Where the symbols take the states:
* | @ & + $ *
DC | TM GN ZF NB RR
TJ | LF MT HZ RC HL
SF | FT BN CQ GJ ZP
FZ | JZ FH NS FT BR
MB | SG LZ GN ZH HP
BP | QT JC NJ HL MT
QB | FB RZ LZ CG CR
FG | PM GS BR FP TG
ZC | PF NJ PC ZG HZ
ZF | JP MP RH GG BB
GG | MP GF TG BC ZF
JZ | FG FP TQ FH SN
BN | SR BR DL TQ FT
GN | SJ QP MP LG TM
LD | RH TG FT SN FP
TG | DS PM SR FG RH
ZZ | PC MC QJ CR RZ
LM | CR QB MB GR NM
RH | ZT DS FH TG GS
MG | ZC ZG ZZ FJ SM
JF | ZP SF CN DL NS
PF | TJ RC SM NJ PN
FM | BP HL ZG PN RC
LG | QP RP GF RR GN
NJ | RC FM MG SQ PF
SG | NM LM SJ LZ QJ
JC | QN CN FM LF QT
LF | CN ZB PN MT JC
FJ | ZG QM CR QS MG
ZB | CQ PB TJ QT CN
QN | LT CD BP CN PB
ZG | NJ SQ MC QM ZC
SM | HZ ZC RZ MG QM
PM | GG BC SN GS DS
PN | HL TJ QM PF FM
PB | DL LT MT QN CQ
TQ | BR FZ LT ZP BN
JP | RR DC ZT MP DQ
MP | DC NB DS GF JP
SR | LD SN SF BR FH
QS | QM SM QB PC FJ
LT | GJ NS QT CD DL
QJ | CG NM GL SG GR
DL | SF GJ ZB LT JF
GL | HQ HP RR SJ ZH
NB | GN LG GG DQ DC
HQ | GR QJ RP HP LZ
CN | CD CQ HL ZB QN
ZT | BB ZF FP DS BC
ZH | LZ HQ LG GL MB
HP | QJ SG TM MB HQ
SN | TG FG BN JZ LD
FP | GS RH FZ LD FG
GS | BC ZT JZ RH PM
CQ | JF DL LF PB CD
SQ | FM PN FJ HZ NJ
DQ | LG RR BC JP NB
RR | RP TM BB DC LG
HL | JC LF SQ TJ BP
LZ | LM GR QP HQ SG
RZ | QS PC GR ZZ FB
GJ | BN TQ PB NS SF
RC | MT BP ZC FM TJ
QP | MB ZH NB RP SJ
FH | FP LD ZP SR JZ
GF | NB DQ PM BB MP
BR | SN JZ GJ FZ SR
ZP | FZ FT CD SF TQ
TM | GL SJ JP GN RP
CG | RZ ZZ HQ NM QB
PC | SM MG CG MC QS
DS | ZF GG LD PM ZT
NM | ZZ CR HP LM CG
QM | SQ HZ FB SM ZG
HZ | PN PF QS ZC SQ
SJ | HP MB DC QP GL
FT | FH SR JF BN FZ
MC | MG FJ NM FB PC
MT | ZB QT PF BP LF
GR | QB CG ZH QJ LM
BC | GF BB FG ZT GG
QT | PB QN RC JC ZB
NS | TQ ZP QN JF GJ
RP | ZH GL DQ TM QP
CD | NS JF JC CQ LT
BB | DQ JP GS ZF GF
FB | FJ QS LM RZ MC
CR | MC FB SG QB ZZ

The rows follow the links: the fewer symbols apart two states are, the more alike their rows tend to be.

Each row is also shifted at random along 7 hidden directions that mean nothing.

Name the state of each row.
[ -33  -43   22  -70   77   61   20 -109  -60   61   58  -17   87  -22   23   -7   -7 -144  -95   31  -57  110  -13  145   26   -2   84   72   30  -17  155    0  136  -77   85   38  -23   12  -37  -12   13  111   21  141  -24   74  -40  -16   37  -70  -86]: PC
[ -58   13   35   11   -8  -41  -42   55 -182  -15  -28  -97 -118  -60  -65  -15  -79   13   10   53  -98 -136  -76   22  -64  -41  -57  -47 -140    7  -83   25  -25   38 -246   24  -15   70   97   67  -51    1   83  -14   65 -277  -25  -10    4  190   44]: SG
[ -29   34   11  -50  -57  -56  -33   35  176   15  -48  -54 -162  -76  -50  -40  118  127   16 -130   55  -89  116 -186   76  -14  -95   51  106   11  -28   77  -79   76   97   14   24  -51   36  -28  -11 -212  -15  -79 -141  162  -47  -37  -57  -84   20]: MC
[ 388  -28   27  -56  -75   29   -1  -37   15  -14   21  -53    6    2    7  -26    4   24   22    5  -23   20   11   26   41  -50    9    5  -12  -22  -30   13   31   40  -20   33   -1  -37   14  -18    2  -23  -11   49  -50   46  -32  -10   53   16   32]: FJ
[ 295  -21  -15  -34  -13  -19  -66   41   81  -31    8  -81    9    2  -31  -17  -18  -37   71   67   27  -60   17  -30  -22   88  -41    1   68   19   97   36 -111  -22  119   46   48  -16  -57  -24   28    5   40   43 -167   76   23    2   39  -20  -10]: SR
[ -27   25  -11  -73  -33  -31  -41   74   29  -20  -27  -21 -135  -62  -56  -31   72   79   44    8   12 -112   38  -58    0   24  -14  -67   59    1  -57   86   67  -11  -65  -11   60   -5   38   12  -60  -87   69  -75   -4   44   32  -10  -18   75   59]: MP
[ 265   73 -105   85  -88   22   67  129  141  -42  -54   41 -174   33   94  -15   23  191   84  -92   91   21   21 -125  -40   -3  -85  -23   20    7  -81   55 -195   87  -20 -104   50  -18   11  -28    2 -160  -74 -117 -137   50   23   69 -124  -36  113]: DS
[ 162   -6   -7  -39  -50  -82  -69   49  -63    0   37  -96 -113  -43    7  -17  -31  -26   47   57  -56 -113  -26  -36  -38   40 -123   23   -5  -19  -20   60 -138   33  -85   84   33   64   43   65    5  -19   95   32 -102 -140  -24  -53  -16  101   50]: NM
[ 190  -21    8 -110  -72  -78   48  -63    9    2   35  111   18   36   44  -52   63   -3  -40  -79  -23  128   83   15   39  -81  -26  -23   98  -22 -153  -29  163   -2  -37   45  -17  -58    8  -45  -42  -29  -14    9  187   47  -20   -2    6   24   37]: QS
[  48  -12  -39  -75  -23  -49   -1   32  -19  -13   39   24   31   37   -5  -50  -16  -63   20   57  -26   38   15   48  -32   18  -17  -47   62   -4    0   14   30  -30   -2   33   41  -20  -32  -39  -30   34   41   51   29   16   40   37   43   44   11]: BN
[ 112  -15  -90  -20  -56  140   81   16   32  -27   35   13  -29   57  148   -1  -27   56   61   57   16  134  -38  121  -20   -3   70  -35    2  -37   33   50   36   -3  -18  -66   52  -14  -29  -21   15   37  -18   44 -136  108   37   57  -13    1   71]: GJ
[ 153   42    5  123  -19   57   36   68  -22  -33  -34  -47   23   37  -65   26  -47   77   62   -2    6  -80  -52  -42   18    1   16  -10 -150   19  -27   -9 -118   79  -88  -58   -8   15  -10   22  -12  -26  -55  -48  -30  -66   29   39   14   -6   30]: PM
[-275  -40   39  -48   51 -171  -33  -21 -107   32  -17   25   72   43  -77   37  -44  -63   -8   39  -27  -54   35  -10   47  -18  -69    6  -15   31  -42  -74   31   26   -2   61  -19   -7   -9   -5  -53   54   54    0  188 -144   49  -17   37   41  -96]: LT
[ 359  -34  -38 -107  -69   24   31  -25  -48  -13   87  -58  -48   10  101  -48  -30  -72   27   46  -72   81  -23  103  -27   33  -37   44   34  -32   33   75    3  -19  -60   78   25   51  -32   24   10   61   70  140 -122   -4  -47  -10   -5   46   71]: RZ
[ -93   -2  -19   12  -78  198   74    6   72  -61  -40  -30  -61   21   65   32   26  204   95    3   57   34  -27   51   58  -45  138  -62  -78  -24  -59   51  115   46  -80 -122   21  -46   16   -8  -14  -49  -65  -67  -94  147   32   37    2   10  102]: JF
[  82   -7   14  -47  -10  -59  -51  -23   47   45   66  -17   29  -26  -21  -13   65  -67  -17   -4   -6  -41   40  -58   56   46  -37   73   83  -29   50   25  -46    2   98   79   21    5   -7   27   28  -25   30   43  -79   83  -20  -77   12  -65  -20]: CR
[ 188    5  -15   -2   -1   13   10   16  -19  -16   19  -48  -40   -4   15    5   -8  -21   32   11  -15  -37  -26   -1  -14   82  -25   44  -13    9   38   44  -53  -23  -34   28    1   68  -41   50    7   30   45   29  -78  -26  -18  -16  -37    2   38]: LG
[ 108  -40    8 -119  -15  101  -43   19   64  -48  -24 -171  -88  -54  -50   -2   19   53  108   97   20 -101    6   44   42   81   67  -22   28   13  121  126   86  -35   41    6   66   -9  -41   -5  -26    0   87   34 -230  171   24   -6   49   19   16]: FH
[ 219  -29  -20  -11  -53  -65    9  -24  -44   -9    7   53  -30   35  114   -6  -58    7   -3   -9  -18   91   -6   26  -60  -70  -79  -17    6  -17 -110  -54  -34   29  -62   25  -20  -11   46  -12   19   10   -6   13   79 -137  -22    5  -26   80   28]: ZG
[-266   57    0   95   34   32    2   42   26  -31  -62   15 -100  -55   -8    8   26   64  -11  -77   38  -61  -21  -84  -68   41   -7  -17  -25   33  -37   14  -41  -35  -60  -56  -32   50   20   38    8  -47  -15 -103   26  -55  -31    3  -90   17   47]: NB
[  61   20    8   15   15   34   60  -12  -29    8    0   11   -7    0  -17    0   21   14  -26  -42  -17   12   -4    7   37   -3   30   27  -39    4   -9   13   52   10  -56  -22  -24   28  -15   19  -31   -1  -17   -5   39    9  -12    4  -26  -26   14]: QP

Where do the symbols, taken in turn from left to right, take each start?
Answer with the state's name.
[  96   60  -55   53  -34  -59    5   90   39  -28  -18   90  -79    1   32  -35   21   48    4  -52   31    5   10  -88  -94    8  -72  -65   48    4 -107    1  -92   -6  -54  -34   20    2   30   -7    0  -74  -17  -90   67  -57   10   29  -68   49   70]
* & * @ @ + $: DC
[ -88    3  -55 -109  -53 -119    9   88  -56  -46  -18   11 -139   11    8  -83  -36    2   45   14  -38    4   30   12  -90    8 -118  -82   70   33  -90   56    9  -24 -125   36   40   12   -3  -37  -82  -20   96    4   74 -107   17   61  -32  144   70]
@ + + & & & $ * +: DL
[ 388  -29  -30  -60   13  169   -1   20  -96   14   32 -209 -115  -60   36   -4  -81  -16   49  153  -76  -35 -105  176   -8   22   69   35  -92  -29  201  141   -1    4  -64   -6   59   69   12   46   -4   63   91  134 -317   10  -10    7   26   42   16]
+ + @ @ $ $ @ $ & & *: HQ
[-121    0   40 -144  -28   -8  -50   -2   66   50  -21    0 -103  -87  -94   -7  172  134   -8  -19   25 -106   99  -56  148  -70   78  -51   89  -42  -79   81  261   31    3  -29   61  -87   93   -3  -88 -145   45 -108   41  213   46  -72   26   19    9]
* @ $ $ & * & &: PC
[-187   45   46  109   31   51  -19   35  -23  -43  -56  -69  -43  -58  -92   23   -4   46   12  -33    2 -146  -52  -74  -23   54   16   -3 -114   39  -15   14  -56   -6 -100  -26  -44   65   12   64    1  -18   -6  -71    5  -94  -36  -15  -27   30   31]
* * + & $ & + $: GG
[ 137   50  -17  178   60  -15   41   32 -101   10  -12   -8   19   17    9    6 -118  -73  -51  -39  -43   10  -89  -17 -103   13  -84   67 -130   37   46  -54 -251   27  -60  -10  -63   96  -11   32   43   45  -46   26   -4 -243  -56   42  -61  -27  -26]
* * @ @ & & *: FB
[   5  -14    4  -51   16 -176  -57   -5 -134   45   74    6   17   -5   -2  -17  -41 -163  -41   45  -87  -40   -6   -1  -46   41 -132   45   34  -12  -10  -17  -79  -20  -44  130   -4   74   10   55   -1   67  102   75   81 -202  -20  -60   -4   75  -26]
& $ @ & $ & $ + @: PC
[  78   29   13   42   37  -31  -30    0   44   40   40  124  175   21  -80    2   85  -66  -62   -2   30   -2   31  -47   39    3   78  -36   58  -29   -2  -68   57  -28  104  -19   14  -57   -4  -18   10    0  -49  -42  135  108   64  -16   60  -72  -57]
& @ @ & + $ & &: QP
[ 273   23  -11  111   -8 -124  -31   31   31  -26   36  105  191   85  -26  -27  -52 -126  -14  -11   15   38    1  -77  -91   35  -88  -22   38   20  -31 -123 -212  -17   94   49  -15  -25  -53  -40   62   41  -64   17  109  -95   15   34   47  -33  -35]
@ * @ @ @ + & & $: BC
[ -32    5  -24  -72  -12    9   19   25  -34  -30  -13  -46 -151  -38   25  -12   14   35   37   -1  -17  -43   -1   12  -22   65  -28   -3   14   13  -16   92   62  -38 -108    8   13   68  -16   48  -47    1   85   -8  -30  -28  -18   -8  -70   71   74]
+ @ @ * & + + @ *: JP
[ -94   81   49  250   53   81   -6   72  -52  -22  -54  -27  105  -13 -147   22  -60   24  -19  -11  -10 -125 -105  -65  -41  -23   60  -33 -213   27    3  -66 -167   50  -81  -89  -48   22   36   32   21  -16 -105  -79   45 -145    5   45   44  -12  -23]
$ & @ @ & * & * * * +: RP
[  18   39   92  104  -59  -64  -54   34   58  -29 -103  -57  -43  -45 -139   -6   16  148   17 -123   20 -157   34 -202   38  -95  -90   -9  -96   35 -153  -50 -151  132  -52   -6  -50  -50   93  -12   -4 -178  -89 -129   52  -93  -56  -11   19   12    9]
+ @ & + @ * + +: LZ
[  40  -19  -19  -98   15   45   84  -19 -182  -14   25  -55  -84    3   37  -24  -58  -50    0   55 -102   47  -55  165  -17   25   21    9  -68    9   13   75  156  -46 -202   26  -13   99  -38   47  -79  113  105   95   42 -112  -17   28  -31  106   53]
* * * $ * @ $ + $: GN
[  81  -20 -110 -140   -8  -78  -28   72   56   33   43  -22 -112    6   68  -54   -4  -61   40   75    9   39   53   28  -44   68 -102   16  174   -7  135  104  -87  -25  134   43  114   -8  -43  -53   -9  -13  101   81 -209   99   46   27  -35  -22  -18]
@ $ @ * @ @ $ & +: FG
[-275   20   -5    2   87   25  -14  -20   26   30    0   73   11  -49   -1   18   74  -45  -69  -18   35   17   13    1  -15   53   75   -4   79   -2   62    5  116 -102   71  -31   -5   15  -12   15    6   28   13  -35   58   88    9  -27  -41  -45  -38]
$ $ & + * @ @ +: BB
[  25    9  -60   66   46  -75  -15    3  -89   37   51   66  -25   -3  139   -1  -85 -137  -70   19  -36   86  -66   29 -156   33 -108   43   22  -16   33  -39 -170  -51  -12   40  -18   93   21   45   71   82   32   60    5 -216  -43  -14  -91   38  -11]
@ & @ $ $ + @ & & +: ZZ
[  89    3   84   36  -71  136  -46   19   71  -49  -94 -194 -116  -92  -97   14   15  213   86  -20   16 -169  -22  -68   77  -76   51  -17 -141    5  -30   64  -27  115  -68  -51   -6  -44   91    8    0 -147  -45  -70 -185   58  -45  -17   48   26   47]
@ & & $ & $ $ + $ & &: PN
